Below are the code and all the weights of a small trained network. Each question names an input and a class and asks about switching units off, where a switched-off unit gives its printed mean instead of its output.

import numpy as np


def w(rows, s, z=0):
    codes = np.array(rows[::2]) - 128.0
    scale = np.full(codes.shape[1], s)
    scale[-1] = z or s
    return codes * scale


def f(y):
    return y / 2 * (1 + np.tanh(0.7978845608 * (y + 0.044715 * y**3)))


def log_softmax(a):
    a = a - a.max(-1, keepdims=True)
    return a - np.log(np.exp(a).sum(-1, keepdims=True))


def net(x, mask):
    res = np.array(x, float).reshape(1, 2) / 4 @ E
    y = f(res @ A[0][:, :-1].T + A[0][:, -1])
    res = res + np.where(mask, y, B[0][:, -1]) @ B[0][:, :-1]
    return log_softmax(res[-1] @ U[:, :-1].T + U[:, -1])


A, B = {}, {}
E = w([
[44,146,138,249,78,17,86,169,67],'x0',
[141,112,106,181,59,187,203,141,92],'x1',
],0.015)
A[0] = w([
[143,116,155,204,53,149,176,132,101,78],'neuron 1',
[57,135,134,206,142,72,115,159,88,129],'neuron 2',
[106,113,169,189,74,60,80,120,104,124],'neuron 3',
[110,140,177,136,177,38,20,107,156,85],'neuron 4',
[103,168,113,130,79,73,93,139,83,137],'neuron 5',
[114,101,113,181,6,144,171,142,104,93],'neuron 6',
[95,145,126,165,105,104,114,123,141,128],'neuron 7',
[131,176,94,172,121,109,103,145,121,125],'neuron 8',
[107,112,113,95,160,57,22,156,133,85],'neuron 9',
[106,125,151,118,148,180,140,124,143,253],'neuron 10',
[138,140,134,160,120,128,101,160,133,131],'neuron 11',
[153,106,96,169,102,74,93,104,127,127],'neuron 12',
[146,141,140,127,107,117,120,177,135,146],'neuron 13',
],0.012,0.0052)
B[0] = w([
[84,186,144,200,188,77,120,151,18,195],'neuron 1',
[199,78,152,6,142,146,111,122,213,251],'neuron 2',
[174,45,188,88,88,152,62,126,201,237],'neuron 3',
[68,187,68,254,126,158,228,170,24,241],'neuron 4',
[171,144,133,83,51,135,99,140,182,206],'neuron 5',
[26,205,97,206,201,111,191,106,102,209],'neuron 6',
[189,101,53,90,112,187,169,124,151,178],'neuron 7',
[149,76,108,94,164,129,96,119,123,174],'neuron 8',
[47,180,144,207,183,84,150,102,60,215],'neuron 9',
[135,68,164,149,39,48,55,143,175,175],'neuron 10',
[160,173,104,49,144,158,142,94,121,151],'neuron 11',
[158,107,144,88,64,143,136,103,115,174],'neuron 12',
[128,145,91,139,215,152,99,55,194,138],'neuron 13',
],0.0078,0.02)
U = w([
[231,66,174,48,72,204,58,132,199,255],'0',
[32,254,92,239,161,140,150,156,17,1],'1',
],0.0072,0.001)

Each question gives the input, the list of numbers given to net, and the class t.
The units are the neurons (one row each of A and B). Each row of codes is followed by its name. A weight is (code - 128) times the scale printed after its matrix; where a second scale follows, it is the last column's (A, B and U).
mask holds one flag per neuron, in row order. A switched-off neuron (its flag False) gives its mean, the last column of its row in B, instead of its output. The means were averaged over made-up inputs and are rounded, as every weight is.
A unit's drop is (log p(t) with every unit on - log p(t) with that unit switched off) / (log p(t) with every unit on - log p(t) with every unit switched off).
unit that matters most: the unit with the biggest drop
k most important neurons: the k neurons with the biggest drops, biggest first
drop when u is switched off: that unit's drop, to one decimal
input [6,-6], class 0: unit that matters most	neuron 2
input [-3,5], class 1: 2 most important neurons	(neuron 2; neuron 3)
input [1,1], class 0: 4 most important neurons	(neuron 4; neuron 9; neuron 6; neuron 1)
input [1,-1], class 0: 2 most important neurons	(neuron 6; neuron 4)
input [6,5], class 0: 3 most important neurons	(neuron 2; neuron 3; neuron 4)
input [-3,-4], class 1: 3 most important neurons	(neuron 2; neuron 3; neuron 5)
input [2,-2], class 0: 2 most important neurons	(neuron 6; neuron 1)
input [-5,-6], class 1: 3 most important neurons	(neuron 2; neuron 3; neuron 5)
input [5,4], class 0: 2 most important neurons	(neuron 2; neuron 4)
input [8,-6], class 0: 2 most important neurons	(neuron 2; neuron 3)
input [8,-1], class 0: drop when neuron 2 is switched off	0.3
input [4,3], class 0: drop when neuron 4 is switched off	0.2
input [6,-4], class 0: drop when neuron 3 is switched off	0.1
